[-65 -22 -41 -28   0  18  58 -78   8   0  14  51 -29  20 -17 -38 -42  -1
 -13  83  26  52 -19 -25  21  -7 -27   9 -91   9  50  -8  -3 -17  26 -25
  -7 -27]
j511
[-51  10  38  -5  56   4  -7  18  23   8  -3  59   9  25  57  11  -7 -18
   8 -16 -25  -2  43 -18  27  49  27   1  39 -17 -49   4  58  18  -5 -21
 -19  69]
j217
[-59  18  35  11  53 -19  20  -8  34  19   9  58  13   5  22 -25 -31 -15
  14 -16 -28  -9  37 -30  21  38  43   6  21  16 -35  14  51  21 -12 -14
 -28  59]
j511
[-53  10  34  -5  61  -6  -2  11  22   3  -1  65   1  24  57   3  -4 -24
  18 -17 -26  -3  44 -24  28  50  24   2  28 -19 -51  -1  55  13  -2 -15
 -24  68]
j217
[ 20 -19 -15  -3  10  36  -1   2  37 -11  17  19 -49  20 -20 -37 -11  -6
 -98  -8  -6 -17   2 -23  13   7  24 -19 -59 -37  34  42 -16   6 -21  -3
 -94 -21]
j178
[ -2 -10 -15   2  33  34  13 -12 -17  23  35  34 -32   1 -50 -27   0 -20
 -46 -37  -1  -7   0  23  46   9  25 -17 -99   2  51  56  14   6 -18 -18
 -57 -37]
j178
[  19    8   67   -4   32  -16   -2   -8   46  -20   21   -9  -16  -59
   12    3  -46   11   -8  -20   10  -11   11   48   40  -20   21    6
 -101   -6   18  -11  -29   46   -9  -15  -36  -23]
j90
[-40 -12 -41   4  -4   3  26 -35  18 -13  39  50  -9  17   2 -44 -84  10
 -50 106 -13  64  17 -50  35 -19   1  -8 -35 -36  45 -28  -9 -11  23  -9
 -45 -41]
j802
[-67 -13 -48  -4 -16  19  32 -14  14  -8  42  25 -14  11 -12 -54 -98   6
   0 102  27  32   8 -27  49 -15 -15  -7 -79 -46  62 -21   3 -15  16   5
 -32 -28]
j90
[  3 -10 -14  21  35  21  -3   9 -19  43  25  48 -12  22 -51 -10  18  -7
 -38 -52   7 -25   2  33  48  20  35 -20 -84  45  51  57  25  29  -6 -30
 -54 -30]
j542
[ 19   4  36  19  40  -1   8 -29  68 -32  -4  -3 -25 -45   3 -10 -19  18
 -63 -39 -10 -17 -13  26   7 -15   7  42 -47   3  21   4 -66  61  13  -3
 -49 -11]
j511
[  0  -7 -18  13  25  16  -7  12 -11  37  15  55  -7  20 -41  -2  16  -5
 -37 -46   5 -42   2  28  44  16  28 -18 -73  47  53  55  20  29   1 -19
 -49 -34]
j542
[-23 -12 -28 -36  -7   2  33 -70  15  -5  30  33 -23  13   8 -25 -50   6
  -9  98  22  48   1 -32  39 -19 -25  -2 -81 -11  40 -18  -9 -19   8 -30
 -11 -31]
j802
[-43   4  43   8  39 -28  -4   9  45  15  19  47   6   1  56   2 -15   0
  20 -20 -19   8  25 -16  16  41  43   8  41 -25 -25  12  53  34 -14 -10
  -4  78]
j742
[-14  33  46   7  57 -22   3  -6  33  24  29  58   1  -2  45  -5 -27 -19
  47 -20 -26   0  41 -18  37  33  42 -10  -7 -19 -45  16  49  20 -15 -12
 -26  56]
j702
[ 43  -1  63  11  33 -21  -4 -12  72 -29 -15  -8 -24 -51  20 -17 -26  17
 -62 -30  -5 -18 -16  24   3 -16   8  27 -39 -16  11   1 -67  74  -3  -3
 -40  12]
j219
[  7  -9   2   1  24  24   5   9 -16  43  14  53 -25  -6 -48 -27  -6 -10
 -20 -40  11 -19  -5  26  42  14  17 -35 -93  14  56  44  21  17 -15 -20
 -46  -3]
j219
[-62 -26 -61   6  -5  26  51 -48   0 -19  43  28 -22  16 -17 -54 -60  -6
 -56  97   5  66   6 -44  27 -13  -9   2 -53 -46  54 -13  -6 -25  13  -4
 -29 -32]
j178
[ 30  -8   0   6  -5   9 -17   8  51  17  16  27 -38  -2  -4 -29 -21  14
 -61  -1   1  -4 -23 -16   3   2  14   1 -55 -19  43  25 -18  26 -33   8
 -81 -15]
j742
[-41 -13 -41  20   5  20  41 -31  13 -11  39  39 -24  14  -5 -54 -80   9
 -21  82   0  57   2 -38  28  -7  -7  -7 -52 -38  56 -17  -9  -8  19 -10
 -40 -19]
j702
[-16  16  42  -2  46 -21 -11  -3  37  21  29  55  20   1  41  -6 -33 -20
  25 -16 -38  -6  55 -31  37  27  59  -6  19  -7 -58  11  56  21 -15 -19
 -34  51]
j802
[-41   3  55 -11  54  -4 -13  -3  33  24  -6  66   4  11  47   0 -12 -16
  13 -30 -19 -14  42  -8  35  43  48 -32  22 -34 -29  18  60  37  -4 -21
   3  93]
j219
[-34 -16 -28 -35  -2   5  39 -69  14  -3  26  28 -25  17  14 -33 -49   2
 -11  96  18  42  -3 -39  34 -13 -26  -3 -73  -5  33 -15 -10 -16  12 -29
 -10 -37]
j802
[-53  21  28   0  56 -18   9 -21  33  27  15  58   9   5  20 -14 -22 -22
  27 -16 -18   4  34 -16  31  32  44   5   5  -4 -42  19  52  16  -5 -10
 -19  62]
j511
[ 34   5  61  18   9 -18   4 -26  53  -9  15 -18 -14 -71  14  15 -37  19
 -27 -21   4   8  -2  34   4  -9  32  22 -71  11  54 -11 -40  68 -10 -10
 -28 -18]
j742
[-56  -9 -38  20   9   2  41 -38  16 -17  26  43 -22  15  -3 -48 -78   9
 -20  80   6  52  -2 -36  31  -5 -12   5 -49 -33  49 -19 -24   2  20  -4
 -37 -27]
j702
[  1  -8 -14   4  46  39  -6  21 -26  35  11  52 -18  14 -42 -10  15 -17
 -16 -44  -4 -19  -5  30  47  23  19 -19 -94  26  36  38  29   3 -21 -23
 -67 -42]
j217
[-37  20  61  -2  62 -16  -4  -4  36   3  16  61  -3  16  58  14 -12 -13
  41 -35 -19 -10  34  -4  35  48  31 -15  18 -30 -33  22  39  33  -1 -27
  -7  73]
j702
[ 23  -3  53   1  33  -9  19 -40  36 -32  20  -2 -21 -56   4   0 -19  -3
 -61 -23 -10  11   8  29  20 -15  26  20 -76  -4  16  -2 -42  44   4 -14
 -40 -23]
j178
[-54  15  49 -15  40 -11 -22  22  38   9  19  44   9  13  48  -2 -30  -9
  34 -20  -8 -22  41  -4  43  31  28  -5  17 -35 -43  14  46  25 -10  -7
 -13  70]
j90
[ 32   8  64   7  19 -28   4 -30  50  -7  16 -16 -13 -71  20  19 -21  20
 -30 -26  -8  -4  -8  44  12 -12  33  16 -70  23  52  -9 -37  67   0  -9
 -17 -17]
j742
[ 36   2  58  13  18 -31 -18 -19  66 -16   2 -11 -26 -58  24  -5 -21  18
 -42 -36  -4  -8 -29  35  -1 -17  14  43 -48 -12  22   0 -63  72   0  10
 -39  -9]
j742
[ 33 -24  -7  23   8  19 -12  23  51   3   9  29 -18  27  -8 -28 -15   4
 -83 -10  -1 -31   2 -24  11   7  27  -5 -38  -4  21  35  -9  32 -17  -9
 -93 -10]
j542
[ 21 -12 -17   6  21  30  -5  38  24   0   4  27 -28  17  -6 -19 -13  -9
 -70  -1 -13 -24   2 -17  21  16   7  -6 -51 -20  16  18  -6   1 -17   1
 -99 -28]
j217
[ 31 -19 -14  -5  10  34  -4   0  32  -6  23  20 -41  13 -21 -50 -19  -9
 -89  -6  -7  -8  -4 -21  15  -5  18  -3 -64 -31  28  42 -16   7 -23   1
 -95 -18]
j178
[-47 -23 -36 -29  -1   5  51 -67   5 -23  23  30 -35  21   0 -58 -38  -7
 -25  96  26  62 -13 -37  14 -14 -24  23 -77 -15  23  -9 -14 -19   3 -18
 -18 -31]
j178
[-50  23  34 -16  44 -22  -7  32  28  17  28  53  12   1  43 -20 -41 -17
  51  -9 -10 -22  47 -15  46  27  35  -2  -3 -14 -48  14  58  20  -8   6
 -28  55]
j90
[-53   1  44  -8  55 -11   0 -15  16  -2  20  58  -8  19  43 -22 -11 -32
  -9 -19 -29  20  41 -21  22  35  37   2  26 -37 -53  19  49  13  -9 -16
 -19  70]
j178
[ 24  -6  -8  13  -9  11 -15  25  58  19  16  19 -38  -5   3 -36 -22  17
 -79 -10 -12 -22 -19 -18   0  -6  21  -2 -39 -17  41  28 -19  27 -19   8
 -82 -13]
j742
[ -1 -10   1  15  27  19   6   2  -5  41   6  45 -23   0 -48 -27  -7 -13
 -34 -50  -4 -25  -1  15  35  18  30 -25 -80  24  47  44  17  26 -22 -21
 -48  -4]
j219
[ -5   8  53  17  42 -12  24 -42  63 -24  -3   3 -18 -60   4  14 -34  17
 -53 -33  -1   1   7  36  17 -11  22  18 -66  16  34  -4 -49  58   9 -23
 -31 -19]
j511
[-48 -31 -23 -33   0  -4  47 -67   8  -5   4  39 -37  18  -5 -53 -40  -2
  -6  89  25  35 -19 -30  14  -2 -25 -17 -83  -1  51 -18   0  -7  11 -20
   2   3]
j219
[ 53  16  60  19  46 -13 -14 -17  60 -29   1  -2 -32 -38  19   3 -13  17
 -34 -56 -11 -16 -17  40  11 -10  11  33 -51 -13   4  13 -70  68  -1  -7
 -51 -13]
j702
[ 31   4  60   6  40  -6  16 -11  36 -23   1  -5 -12 -57  16  32 -14   2
 -40 -26  -9  -4  13  36  28  -5  21  -2 -82   8  23 -20 -29  35   3 -23
 -38 -30]
j217
[ 29  -3  41   8  34 -15   1 -30  50 -46   9  -7 -39 -40   5 -18 -12   1
 -73 -34 -16  -7 -11  30  -1 -16   8  49 -53 -17   1  11 -61  50   1   0
 -52 -17]
j178
[ 26 -15 -23   4  16  33   7   8  32  -7  26  15 -43   3 -16 -44 -15  -2
 -95  -4  -9 -10   7 -25  17  -5  15  -4 -53 -29  27  35 -10   0 -30   1
 -88 -14]
j178
[-35  19  29  -6  58 -17  -4  20  21  21  10  70  19   9  42   2 -13 -32
  35 -14 -29  -1  45 -24  29  41  41   2  11   7 -56   7  68  12 -11  -2
 -40  51]
j217
[-42   3  51  -3  30 -17 -15   5  29  23  17  49   2   3  55   0 -20 -14
  24 -22 -18   4  27 -10  14  41  42  -1  28 -28 -22  11  52  34  -6  -9
  -5  74]
j742
[ 31   1  41  -2  35 -12  -2 -31  48 -42   7 -15 -36 -44  12 -14  -3   3
 -81 -32 -11  -3 -10  29   2 -20  10  40 -50 -13   0   8 -70  54   4   3
 -51 -20]
j178
[-39  10  53  -6  35 -15 -15   0  29  29  20  52   6   2  55   3 -11 -12
  25 -23 -18   4  24  -9  23  41  37  -3  22 -20 -13  14  49  38 -12 -11
  -3  73]
j742
[ 31  -4 -15   8 -20  13 -20  16  52  15   6  23 -38  -4  -5 -27 -25  20
 -69 -17  -7 -33 -16 -14  -1  -5  17   5 -38 -13  54  31 -14  28 -14  17
 -71  -9]
j742
[ 13  -2  56   2  36 -16  14 -48  43 -33  11 -10 -31 -53   9  -9 -32  -3
 -65 -22 -13   6  11  29  18 -17  31   9 -75 -10  19   1 -41  43   2 -14
 -36 -21]
j178
[ 16   3  48   7  35 -10 -15  -2  70 -32   4 -10 -31 -43  18 -10 -40  14
 -37 -46  -4 -35  -9  41  20 -18  -3  47 -71  -6  12  13 -52  66  -7   3
 -45 -19]
j90
[-60   6  56 -15  57   5 -12  16  26   8  23  48   9  18  47  -5 -32 -14
  43 -20  -6  -6  45  -5  51  45  37 -21   0 -23 -20  19  57  33 -14 -20
 -13  60]
j90
[-35 -21 -31 -31 -14 -14  39 -58  14   7  28  27 -31   0  12 -41 -43   8
   4  99  28  51 -33 -26  12 -10 -32  21 -82  -3  49 -18   1 -10   1  -3
  -2 -17]
j742
[ 26  -9 -24   7  16  34 -11  33  46  -1  -5  26 -32  19  -4 -23 -10   8
 -70   2  -5 -30  -3 -27  14  10   7  -1 -38 -25   7  16  -8   1 -26   2
 -98 -16]
j217
[-47   3  64  -4  42 -10 -13  -3  40  26  -3  74  14   8  44  -4 -21 -26
  11 -32 -19  -8  40 -17  32  39  47 -29  25 -34 -33  14  46  41  -8 -20
 -11  95]
j219
[-65 -20 -62   2   9  30  38 -26   3  -1  26  46 -11  15  -3 -34 -65  -3
 -19  99  10  49   6 -26  47 -10 -17  -8 -74 -30  56 -29  15 -27  15 -12
 -29 -38]
j217
[ 41  -4  66  10  41 -17 -13 -22  68 -28 -16   5 -24 -45  19 -20 -22  12
 -64 -35  -8 -13 -13  26   9 -16  15  21 -48 -17  16  -4 -67  78  -4  -4
 -47  13]
j219
[ 37 -18   5  14   8  14  -5  19  52   2 -13  34 -39   0 -14 -50 -32   6
 -77 -18  -3 -24  -5 -30   2   2  19 -17 -43 -24  23  25 -22  29 -23   4
 -87   6]
j219
[-49 -21 -55  23 -14   8  28 -29  14  -6  31  48   1  31 -13 -34 -62   6
 -43  99  24  52  12 -35  34 -15   5  -8 -53 -30  60 -21  -9   0  29  -9
 -37 -34]
j542
[ 31  -5  59  10  39 -13  -8 -15  71 -23  -7  10 -22 -52  28 -20 -10   9
 -45 -41 -15 -17 -19  24   0 -21   6  26 -40  -9  -4  -6 -60  74   7  -5
 -34  18]
j219
[-73  14  39  -1  62   0   7 -19  32  19   3  58  -1  19  34   1 -14 -15
   8 -35 -11   4  40  -9  35  40  35  -7  21 -19 -27  27  47  24   1 -31
  -3  77]
j511
[ -48  -23  -35  -43    2    6   40  -41    2   -8   37   16  -32   15
   -6  -50  -52    5   33   93   38   28  -13   -6   40  -14  -28   -1
 -114    0   44  -11   18  -24    7  -17   -2  -23]
j90
[-44  11  45  -2  46 -10 -19  -6  31  26   9  56  21  28  54  17   7 -17
  14 -24  -9 -30  45  -7  42  44  44 -16  28 -12 -35  21  53  41   6 -23
   0  73]
j542
[-41   7  43  10  53  -9 -13  -8  37  21  10  54  23  32  45  21   5 -16
   8 -30 -12 -22  50 -14  40  51  54 -15  28  -3 -23  25  55  47  -4 -27
  -6  72]
j542
[ 25  10  47  -4  26 -13 -18   3  63 -35   5  -3 -30 -41  14 -18 -28  21
 -26 -35   4 -26 -19  36  12 -21  -8  47 -62  -5   0   3 -60  63   6  11
 -51 -16]
j90
[-65 -15 -48  15 -20   8  27 -32   5  14  37  26 -13   0  -7 -43 -78   9
 -23  93  13  50  -6 -22  32 -10   1  -3 -56 -41  83 -23   2  -4  14   1
 -15 -26]
j742
[-54 -19 -49   8 -33   0  33 -22  11   6  42  34 -13  -2  -2 -45 -82  10
 -16 110  22  70 -10 -32  13 -16 -11   9 -51 -38  65 -28  -1 -11  13   4
 -25 -24]
j742
[-58 -27 -45 -18   6  17  64 -75  13  -5  13  31 -32  18 -21 -45 -44   5
 -23  85  26  49 -15 -35  19  -6 -23   6 -86  14  52 -10  -4 -22   6 -25
 -15 -24]
j511
